Each row of numbers stands for one object and depends on some of the facts below. Use the named rows to name the rest.

Named rows:
[  6 -12  -3   6   5 -13   5  22   7 -21  15   2  14   4   4  -2   2   5
   0 -16  18  -2   0   0  -7  27 -22  17  16  -7  -6  14   6  -4   1 -14
   0  -1   3  12   2  26   3   3   6  -8]: kligrek
[-29  47  -2 -13 -16   4 -24 -52  26  16  -9  -1 -48   7 -21  -5  31 -23
   2  54   4   0   8 -12  11 -54  38 -48 -27   3  31  -4  11  21   1  27
 -24 -31 -23   0   5 -52 -17  -5 -11   0]: pido
[-15  59  -6   8  10  -3 -53 -52  26  -3  -9 -44 -43  -7 -20  -5  42  -7
 -13  38   0 -11 -23  54   1 -28  43 -49 -45  13  27 -16 -11  -6  10  32
  14 -40 -17 -22  25 -43  28  12 -32   5]: kedus
[-10   5 -16  39  -5 -44  -1 -36  56 -23  -6   2  12  29 -28 -16  37  -8
   9  26  64  42  13 -28  33 -22  17  10   3  28  15   8 -25  45 -46  22
 -52 -10 -55  -8 -17 -10 -23  -7  11 -39]: futra
[ 22 -16  -7  21   9 -19  11  26  -3 -14   5  10  33  -1  11 -11 -17  17
  15  -8   3 -16  -3  -9   6   7  -2  17   2  13 -10  16   4   9  27 -10
 -20  21   2  -6 -22  21   6 -11  11 -12]: plafe
[ 12  -8   0  14  13 -10  -6  24   6 -24  17  -7  20   1   6  -1   0   8
  -1 -23  15  -6  -7  21  -8  35 -20  19  11   2 -10   7  -2 -12   4 -12
  16  -1   4   6   4  29  20   9  -2   0]: fomis
[-15  18 -19   7  -4 -53  -8   4  47 -31  -4   4  -5  12 -26 -20  45 -11
  -3  26  50   5  18 -26  11  -4  -6  -2  12   6   3  27  12  26  -1   7
 -44 -29 -22   8   2   3 -29 -10  20 -30]: nomek
[  7 -55  11  35  -7  10  38 -25   9 -16  30  19  38  39  20   8 -25   5
  31 -19  35  47  21 -31  13   0  -8  22   8   1  27   3 -29  26 -41 -12
 -15  36 -50  11 -35  24  -1  -5  -1 -16]: nopom
[ -4  10   8  -9  -6  39  -4 -46 -21  19   4 -10 -23   5  10  13 -18  -6
   6  10 -25  11 -11  14 -10 -24  24 -32 -26 -16  32 -18  -7   0  -8   6
  19   5  -6  -6   1 -30  15   9 -32   9]: bipesu
[-18  14 -24  16  -8 -48 -26 -11  56 -30 -15   6  -8   4 -24 -21  59  -6
 -11  38  52  -5  27 -13  31 -11  -6   2   4  19  -8  22   0  23   2  17
 -52 -37 -22  -5  -6   3 -27   3  23 -32]: zevik
[-17 -11   5 -71 -16  11  36 -16 -40  49 -65 -23 -44 -12 -16  40 -15 -12
 -16  15 -62  41  17 -37  -8 -58  11 -39  -6 -38  19  -5  -9  -6 -34  22
   6  13  -7  -7  13 -43 -72 -65  21  32]: mufe
[  3 -20   1   2  -2  -9  13  20   5 -18  16  18  14  11  10  -4  -5   0
   8 -11  19   2  15 -22  -1  19 -23  15  18 -10  -4  16  10   6   4 -16
 -13   5  -1  15  -7  26 -10   0  10 -10]: robon
[  6 -15   5  24  10   0   0  21   6  -9   9   4  26  -1  13  -9  -3  15
   0 -16  15  -8   3  11   4  30 -10  27   5  17 -18  -4  -2 -10   6 -11
   5  10   3   3  -6  28  13  14  -2  -6]: ruplom
[-31   1  21 -44 -14  31  43 -14 -32  62 -71 -16 -37  -8  -8  26  -2   0
 -25  14 -46  41  20 -34  -9 -37  32 -27 -21 -13  10 -24   1 -25 -37  17
  13  17  -2   0  17 -31 -71 -34  -4  23]: suvi
[  2  18   9 -13   7  35 -18 -30 -22  11  10 -23 -28  -3  11  12 -11  -6
  -1   3 -33  -6 -20  39 -22  -8  16 -38 -28 -19  27 -16  -2 -18   8   2
  37  -5   6  -6  14 -22  30  13 -34  18]: kloko
[ -1 -31   0 -34   1 -36  47  42  -9   8 -52 -18   6  -8 -20  21  -1   4
 -19 -16 -12  39  17 -39  -8  -4 -21  14  26 -17 -14  15  -7  -8 -35   6
  -3  18  -7   0  11  13 -72 -65  44  11]: grokim
[ 10 -15  -3   3   1 -10  -2  21   6 -18  20  12  15   1   1  -1  -3  -1
   8 -17  12  -7   1  -2   2  17 -25  18  20  -1 -11  11   1   5   2  -7
  -2   1   2   8  -4  19   9   2  16   1]: degidruk

How the objects are related:
sogruzok {Ξ=mobas,kolebram, γ=b}
punor {γ=a}
futra {Ξ=grerak,tridoda, γ=a}
leska {Ξ=niskor,plaklol, γ=a}
trukler {Φ=suplaklak,nimus, γ=a}
tolas {Ξ=robrak,skibiklar,stedisto, γ=a}
flugisu {Φ=pido,topledron, γ=a}
gotofe {Φ=mufe, Ξ=bobrinu,tades, γ=a}
gobrun {Ξ=trevin, γ=b}
ritrum {γ=b}
megum {Φ=robrak, Ξ=dadur,logim, γ=a}
grasu {Ξ=plaklol, γ=b}
nimus {γ=a}
voros {γ=a}
rugik {Ξ=bipesu, γ=b}
bradek {Φ=trubru,grasu, γ=b}
paplu {Φ=bibo,potrom, Ξ=tasepul, γ=a}
mufe {Ξ=flibogom,tasepul, γ=b}
degidruk {Ξ=niskor,paplu,vutu, γ=a}
vutu {γ=a}
buskan {Φ=ritrum,sofo, γ=b}
grerak {Ξ=skodrir, γ=a}
geti {Ξ=tolas, γ=a}
fofi {Ξ=bedes,skibiklar, γ=a}
zomom {Φ=voros,pules,stenam, Ξ=tades,sista, γ=a}
loplil {Ξ=bobrinu, γ=a}
grosa {Φ=nirabon, γ=a}
skuvo {Ξ=fomis,sedrusan, γ=a}
skabru {Ξ=ladu,bafor, γ=b}
bobrinu {γ=a}
nomek {γ=a}
vamir {γ=a}
pido {Ξ=bafor, γ=b}
tasepul {Ξ=skuple, γ=a}
deplufe {Ξ=skuple,loper, γ=a}
plafe {Ξ=fludror,skibiklar,trubru, γ=a}
loper {γ=b}
suplaklak {Ξ=skizul, γ=b}
fludror {Φ=flesudam,nopom, Ξ=paplu, γ=a}
zevik {Ξ=tilo, γ=a}
dubo {γ=a}
bedes {Φ=skapes, Ξ=medis,suplaklak, γ=b}
drirava {γ=a}
logim {Ξ=stedisto, γ=b}
ruruges {γ=a}
kolebram {Ξ=ralor,zube, γ=a}
grobi {γ=b}
dazom {Ξ=grerak, γ=a}
skuple {Ξ=logim, γ=a}
plaklol {Ξ=stedisto,loper, γ=b}
klomin {Φ=vutu, Ξ=skibiklar,ladu, γ=a}
skodrir {γ=b}
robon {Ξ=buskan, γ=a}
lobagam {γ=b}
zabom {γ=a}
pizes {γ=a}
britras {Ξ=ralor,bruklar,bafor, γ=b}
nosol {Φ=skizul,sesol, γ=b}
tades {Ξ=niskor, γ=a}
metrin {Φ=tasepul, γ=a}
kligres {γ=b}
kliplistok {Ξ=logim, γ=a}
sista {Ξ=grerak, γ=b}
mibrok {Φ=grokim,zizam,sesol,mufe, γ=b}
vobrar {Φ=lobagam,drirava, γ=a}
flistes {Φ=skuple,grokim,ruruges, γ=b}
skizul {γ=b}
suvi {Ξ=bruklar,gutrem, γ=b}
vuklu {Ξ=ruplom, γ=a}
tramo {Ξ=bruklar, γ=b}
sesi {Φ=mufe,suvi, γ=b}
ruskebru {Ξ=ralor,bruklar,deplufe, γ=a}
ruplom {Φ=kligres, Ξ=klomin, γ=a}
mobas {Φ=nomek,trubru,tolas, Ξ=ralor,busa, γ=b}
medis {Φ=ralor,nomek,fofi, γ=b}
flodren {Ξ=robrak, γ=a}
ladu {Φ=trevin,bobrinu, γ=b}
busa {Ξ=bobrinu,bruklar,skodrir,ruplom,logim, γ=a}
skibiklar {Ξ=robrak,loplil, γ=b}
muve {Φ=vamir,nopom, Ξ=klomin,mobas,trubru, γ=a}
bibo {Ξ=gotofe, γ=a}
bafor {Φ=sofo, Ξ=tades, γ=a}
kedus {Φ=futra,pido, γ=b}
bruklar {Φ=pules, Ξ=bobrinu, γ=b}
kligrek {γ=a}
dadur {Φ=futra,trubru,potrom,skuvo,zevik, Ξ=bedes, γ=a}
roruk {Φ=suplaklak,logim, γ=a}
zube {Ξ=loplil, γ=a}
poflar {Ξ=ladu,gotofe, γ=a}
podrum {Ξ=skibiklar, γ=b}
tofidril {Ξ=futra, γ=a}
flakal {Ξ=nimus,tolas, γ=a}
steko {Φ=pizes,suvi, Ξ=pido, γ=b}
bemok {Ξ=trubru,plafe, γ=b}
vedrel {γ=a}
robrak {γ=b}
fise {Φ=kliplistok,grobi, Ξ=tades, γ=a}
trubru {Ξ=robrak,fise,plaklol, γ=b}
pules {Ξ=tades, γ=b}
stustida {Φ=dubo,bibo,pleme, γ=a}
sesol {γ=a}
panezan {Φ=briflan, Ξ=robrak, γ=a}
zizam {Ξ=nimus, γ=a}
fomis {Φ=punor, γ=a}
nopom {Ξ=grerak, γ=a}
skapes {Ξ=ralor,flistes,zevik,ruruges, γ=a}
niskor {γ=a}
sedrusan {Ξ=dazom,flistes, γ=a}
nirabon {γ=a}
flibogom {Ξ=tades,deplufe, γ=a}
potrom {Ξ=flodren, γ=b}
tridoda {γ=a}
brela {Ξ=kligrek,ruplom, γ=a}
zubro {Ξ=tilo,podrum,vuklu, γ=a}
drabi {Φ=pules, γ=a}
grokim {γ=a}
tikil {Φ=robon,tofidril, Ξ=robrak, γ=b}
taku {Φ=zabom,drirava, Ξ=niskor,fludror, γ=b}
briflan {Ξ=suvi, γ=a}
tilo {Φ=kliplistok,trevin, Ξ=logim, γ=a}
flesudam {γ=b}
grifla {Ξ=fludror,tikil, γ=a}
topledron {γ=a}
ziskadu {Φ=busa, Ξ=tades, γ=a}
fuvil {Φ=vedrel, Ξ=bibo,tridoda,skapes, γ=a}
nista {Φ=poflar,mufe, γ=a}
skastar {Ξ=loplil, γ=a}
stenam {γ=a}
pleme {γ=a}
kloko {Φ=ruskebru, γ=b}
drezem {Φ=topledron, γ=a}
ralor {Ξ=stedisto, γ=b}
bipesu {Ξ=nopom, γ=b}
kabri {Ξ=sistum,grosa, γ=a}
nulol {Φ=gobrun,topledron, γ=a}
stedisto {Ξ=skibiklar, γ=b}
trevin {γ=a}
sistum {Ξ=gotofe,ruruges, γ=b}
gutrem {Ξ=tasepul,zevik, γ=a}
sofo {Ξ=ruruges, γ=a}

Name these rows:
No name comes twice in this set of rows, the named rows included.
[-22  24 -15 -10 -16  10 -25 -58   7  19 -32   8 -41  -6  -1  -8  22  -3
  -8  63 -12 -22  20  -5  19 -54  31 -48 -43   1  18  -1   1  14  22  21
 -41 -20  -7 -22 -15 -40 -16  10 -14 -20]  ralor
[ -3  31 -18  48  19 -45 -52  -2  58 -33  -9 -30   9 -13 -26 -26  55  12
 -17  18  41 -21 -11  50  30   8   8  13 -14  51 -20  -7 -22  -2   9  28
  -8 -36 -20 -27   8   6  27  17   4 -15]  dadur
[ -2  15   4 -26  -2  28 -13 -35 -21  10   6 -15 -34   0  10  14 -10 -11
   0  12 -29  -5 -10  22 -20 -19  12 -40 -25 -29  29  -6   3  -9   9   3
  22 -10   6  -4  12 -24  18   7 -27  12]  loper
[-16  34  -2 -13  -8  10 -20 -46   8   9  -5 -10 -43   8  -7   2  18 -15
   0  38  -6   0   0   4  -4 -41  30 -48 -32 -10  34  -2   6  10   5  17
  -8 -23 -15  -3   8 -38  -4   2 -21  -1]  gobrun
[-26  54   0  21   6  12 -49 -52  27  19 -26 -31 -38 -11 -15 -12  48   1
 -22  44   0 -11  -9  50  16 -27  54 -36 -53  33  12 -34 -14 -13   3  34
   9 -34 -13 -26  16 -40  18  30 -37  -3]  mobas
[ 28  -4   2  36  21 -20  12  34  -2 -14  13  -4  40  -3   8 -13 -23  25
  17 -20  -1 -16 -20   9  -3  19  10  20  -5  24 -10   9   6  -1  33 -10
  -4  25   2  -8 -14  24  23 -10  -2  -6]  panezan
[  0   8 -18  26   1 -47  -3   7  31 -21 -12   9  14   6 -13 -25  23   7
   7  26  31 -10  13 -24  22 -13   9   6  -2  23  -6  23   9  25  22   9
 -54  -7 -17  -7 -20   3 -18 -12  18 -33]  fofi
[ 16  26   9  16  14  20  18 -14 -37  37 -15  -6   2  -2  18  -9 -41  21
  21  20 -50 -19 -23  -6  -8 -38  70 -35 -54  14  25  -8  18   0  51   2
 -11  35   3 -22 -21 -32  11 -18 -38  -1]  skibiklar
[-19  44 -11 -12 -10  -9 -31 -57  20   6 -15 -11 -46   3 -20  -5  31 -17
  -1  55  -2  -4   1   3   9 -53  37 -54 -32  -2  32   2   3  21   9  28
 -26 -34 -21 -15   2 -50  -7  -4 -12  -8]  grasu
[  7 -21   2 -11  21 -30  19  44  -8   4 -48 -46  16 -23 -16  20   0  18
 -26 -34 -23  26  -9  22  -4  18 -17  23  15  10 -27  -8 -29 -32 -28  13
  36  15   0 -17  24  18 -24 -44  28  29]  nista
[-16  22 -18  20  -1 -54 -18  -5  56 -29  -9   3  -2  10 -30 -23  53  -7
  -5  32  54   2  16 -16  22 -10   3   1   4  23  -4  21   4  26  -4  17
 -48 -34 -27   0   1  -2 -23  -6  19 -29]  skuvo

Now the same objects, written a new way:
Known rows:
[-22 -12   0 -14 -14  -3  11  -6  18  -1   6 -15   7  -1   5  -2  -4  -1
 -15 -22  -2 -15  10  10  14  31  -4  16  10 -12  27 -27   4  13 -16   4
  -1  -7  10  30   4  -2   4]: dazom
[  0  -2   2 -11 -15  -4   3  -9   1   8 -12  -3  10  -3   3 -21  -5  20
  -9 -15   3 -13  -1 -13  17   4  -1  -1  19  -7   2   5  15  -6   4   2
  22   2 -15  -7  13  -8   5]: bipesu
[-28 -12  -9   0   1  -4  19   5  -1 -22  11  -3  20   7  -3   8   3   3
  -9 -17 -19 -14  -7  23   1  -1   0  35  -9 -24  15 -20   9  -1 -17   7
 -15 -21 -13   9  23   6 -16]: flugisu
[-12   8  -1  -4  -8  -7   6   4  12 -12   9 -11   8   3  -3  -3  -2   4
  -8 -20 -20  -3   4  17 -12   2  -2  11 -11 -11  25 -20   5   5 -14  -3
 -14 -19  -5  16  -1   2 -10]: niskor
[-32  14  12  45 -11   0  70 -13  11 -51  19  16  16  36  14 -11  38  -1
 -14 -20   8  28 -10  31   8  31 -67  22 -10  17  18  10  24  -1 -52 -50
 -23  -7 -28  24  47 -15  -9]: fomis
[-27 -18 -24   0  -3 -29  35  -1 -13 -35  14  -6   4  17  -8 -10  -1   2
 -33 -30   5  13  -6  11   0   6  -9  31  -2 -28  33  -7   8  -7  -6 -10
 -15 -18  -3  17  25 -13 -20]: gotofe
[  5  14  10  -6 -29  -7  -2   1  30   2  11 -10 -12  -6   2 -12 -14  -4
 -13 -26 -39   9  17  12 -14  12  -2  -3  -8  18  27 -17   4  17  -3  -7
 -11 -12   5  14 -35   6   5]: zabom
[ 22   3   2 -30 -24 -21 -18  -7   0  16 -20 -13  10   7 -14 -41 -12  29
 -21 -24   9  13   4 -12 -15   3  14 -13  26   0  17   5   5 -19  15  -5
   2  -3  -4 -10   1 -20  -4]: pules
[ 24  14  10 -22 -24  -2 -26  -8   0  13 -12  -8   5  -2  -7 -25   2  18
  -8 -17   6   0   6 -24  -1  10  12 -13  16  -3   9   7   8 -14   3  -2
   2   5  -9 -11   5 -19   8]: pido
[ -4   2   4  -6 -20   4   1  -5   3   1 -11  -5  14  -7  -1 -25  -2  24
   0 -20  -6  -8  -2  -8   8  -1  -8   0   9  -4  -7   3   6  -3   1  -1
  17  -6 -27 -17   5  -2  -2]: skodrir
[-14   1  -4  -5 -11  -6   7   2   6 -12   7  -4  -1   3   3   5  -3  -4
 -17 -21 -16  -6   3   8  -2  11   2  13   0 -10  24 -20  11   3 -10   2
 -11  -9   5  24   4  -5  -2]: flakal
[  0  36  11  -5 -13  12 -29  -1   6 -11  12 -24 -20 -16   0  23   6  -9
   3 -24   9 -24  23 -23  -4  23  -7 -20 -18 -28  26 -18   5  19 -31  -1
  -8  -6   4  32 -14 -23  16]: tofidril
[-22 -13 -10  -1   1  -6  18   3  -1 -18   9   0  12  10  -1  13   3  -4
 -18 -11 -15 -14  -9  16   7   3   7  31   1 -24  23 -20  16  -5 -12   9
  -8 -15  -1  21  29  -1 -10]: dadur
[ 21  18   5 -10 -23   1 -10  -3   6  16 -20  -2   3  16  -4 -31   4  27
 -15 -15  12  16   2 -22  -6   8   2 -14  22   7   7  27   5  -3  -2  -6
   7   9  -8  10  -2 -29  -1]: mufe
[-12  -5 -12   0  10 -10  23   7   4  -3  12   3  14  13   1  16   6  -5
 -15   5 -16 -18  -7  14   6  -5  13  34  -3 -24  27  -5  21  -4 -20  11
  -8 -13  -1  29  30   3 -12]: paplu
[-21  16  -6   2  12  -2   2  -5 -15 -20  -5   9  -3 -17  16  16  -3  22
  10 -19  22 -49  -8 -25  11 -26 -14  -7  -6 -39 -14  11  35  -5 -15   0
  22  -2 -26  -1  37  -8  15]: tikil
[-12   9  16  19  -8   0  22 -16   2 -30  27   5   7  -2   6  30  23 -26
  -7   7 -20 -29  -5  16  30  16 -16  25 -18 -18  33 -35  38 -25 -26 -11
 -10 -12 -13  -4  53   3   9]: megum

Rows to name:
No name comes twice in this set of rows, the named rows included.
[ -9 -35 -28  -7 -15 -11  27  -2 -24 -13   0   8   9   1  -7 -30   0  18
 -26 -18  -5   7 -20 -14  21 -12  13  39  15 -21  -3  20   8 -16  20   9
  13   0 -27 -18  25  -6 -10]  bruklar
[ -4 -47  -8 -36  -9 -12   5   5   2   8  11   2  35   4 -10   3   1  -9
 -22   2 -48 -22 -10  38   8  -2  57  66  18 -21  24 -44  10 -31  10  28
 -25 -19   2  -4  39  25 -10]  fuvil
[-29  -5 -14   8   7   5   5   6  -7 -18   3  -8   2   1  -9  40  -8  -6
 -17  -7 -22 -27 -13  11  17  -5   4  21 -12 -36  29 -31  13  -6  -3  28
  14 -18  -2  14  17 -13 -23]  tilo
[  3  20   4 -10 -20  13 -34   5   5   0   1 -20 -12  -6 -11  24  -5  -9
 -13 -17 -18 -11  12  -8  -7  15  13  -7  -8 -18  30 -29  -1   5  -5  21
  -2  -9  13  22 -21 -24  -5]  kliplistok
[ 14  21   8 -18 -20  12 -38   1  -1  12 -16 -16   4 -20  -9 -14  -5  24
   9 -24  -2 -19  12 -27  -9  -6  10 -19   1 -15  -3   3  -1   3   1  12
  11  -6 -17 -13 -17 -12   3]  grobi
[-21  -7 -13  -3   3  -1  -1   0 -13  -9  -9  -4  18 -16  -2  -2  -9  29
   4 -19  -3 -36 -12 -10  11 -26  -2  13  -3 -36 -10   0  13  -7   3  16
  27 -18 -34 -23  18   5 -10]  ladu
[-14  -9  -9 -13  12   5 -14  -1 -26  -5  -7  -7  18 -20  -3  16  -2  20
   8  -7   9 -54 -12 -21  21 -24  16  14   0 -55  -5  -9  23 -18   0  25
  22 -10 -26 -18  42  -5  -3]  bedes
[-27 -25 -20 -12   1 -27  28   1   0 -14   4  -4  19  16  -7  -8 -12   7
 -29 -20  -8   0  -8  28  -2   1   4  33   8 -23  33 -22   9 -10  -2   4
  -9 -20   1  18  25  -3 -23]  zomom
[  5  28   6   0 -21   2  -8  -4   9 -13  16 -15 -24 -11   0  13   3 -17
 -12 -20 -13  -6  18 -13   1  24  -6  -7 -13  -8  32 -14   9   9 -16  -8
 -13  -3   7  22 -16 -16  15]  ruskebru
[ 21  10   1  -9 -29   5  -6  -1  -2   8 -12  -3  -3   8  -6 -36   8  21
 -17 -19  10  20   3 -32  -1  11   6  -6  20   4   2  33   2   2   0  -6
   5  12 -13   5  -7 -30   3]  suvi
[ -1   6  -5   0  -4  -6  12   6  10   0  11  -1  -2   8   1  10   1  -6
 -16  -3 -19  -5   4   5   2   4  11  18  -3 -13  32  -4  15   5 -15   4
  -8  -7   4  31   2  -4  -5]  gutrem
[  1  14  12 -23 -32   7 -30   2  11 -12  -3   5 -10   6   6  11   0  -6
 -16 -36 -13  -7   6   5 -26  18  17  -2   8   6  14 -26   5  -5 -10  -1
 -27   2  20  29  -1 -19  16]  tolas
[ -8  14 -13 -14 -11   3 -22  13   2  -4  -1 -23 -18  -5  -6  12 -13   3
 -14 -31  -2  -7  13 -16 -15   8  12  -8  -6 -27  25  -8  -8  27 -10  17
  -3  -9  13  40 -29 -24  -7]  briflan
[ 27 -18  14 -46 -35   3 -37   9  19  26   5 -12  32   0 -18 -14   5  -5
  -9  -8 -55  -5  12  26 -23  13  61  37  12   2  21 -42  -9 -17   5  21
 -45 -14   7  -5  -2  18  -1]  vedrel

The same objects again, as new rows of numbers:
Some rows with their names:
[ 13 -10 -12   4  -4  16   0  23 -10  15   7 -11  -8   1]: vuklu
[ 23  -4 -12  11 -14  19 -12  10 -18  13   7 -16   0   1]: nista
[  9 -23 -28  -2   0  21   4  24 -10  -5  27  -8 -41  -7]: tolas
[ 14 -12 -10 -11  -3  31  28  23 -14 -10  -5  -6 -18 -80]: skibiklar
[ 12 -12 -13  -6  -6  33  29  14  -6  15   3  -9  -7 -83]: podrum
[ 10 -17 -16  15   3  12  15  20  -2   5  25  -1 -22  11]: zevik
[ 15 -14 -14  12  -4  18   2  -5  -2 -15  28 -17 -10  14]: nimus
[ 19  -7  -8   9 -15  24 -10  18 -17  10   0 -18   7  11]: trukler
[ 16 -13 -19  11   3   9   2  -3  -4  -5  24 -16 -13  -3]: zizam
[ 18 -11 -17  15  -2  12  -2 -12  -1 -13  33 -19 -14   6]: ruruges
[ 17 -13  -7  -1  -3  30  39  20  -5   9  11   8  -2 -58]: plaklol
[ 15 -10 -14   6  -2  20   3  28 -11  11  13  -4 -13   9]: leska
[ 15  -9  -1  10  -1  27  35  13  -4   7  -1   0   0 -57]: rugik
[  5  -9  -2  -2  -4  22   3  20   0   1  30 -24 -31  24]: bobrinu
[  8 -24  -4  22 -13  32  -3  75 -30  -7 -20  -8   1  15]: panezan
[ 14 -21  -4  17  -4  20  -8  -4  -5  -7  43 -49  -8  14]: nirabon
[ 12 -12 -16  20  -2  18   6   4   0  -6  33  -7 -26  13]: nomek

Name these rows:
No name comes twice in this set of rows, the named rows included.
[ 14  -5   4  11  -7  25  34  32 -10  30 -12  -3   9 -65]  mobas
[ 23 -22 -18   7   5   3  22  16  -4   1  40  13 -11  19]  skuple
[ 18 -26  -9   2   3  23  56  13   3  -3  32  17   5 -50]  logim
[ 20 -23   4  11  -8  34  26  43 -25 -35 -29  -3  27 -54]  tikil
[ 17  -5 -15 -22   2   1  12  -2  -1  -4  11  -7  -6   2]  busa
[ 19 -13  -1 -43 -14  29 -20  10 -17   0 -27 -49  42   2]  ruplom
[ 15 -11  -6  31   0  23  37  -5   2 -11  29  -1  -9 -54]  ritrum
[ 17 -15 -13  -5  -1  21   1  34 -22 -15  -2  -1 -31   9]  flodren
[ 19 -15   4  15 -14  26 -19  16 -19  19  14 -47  10  10]  grosa

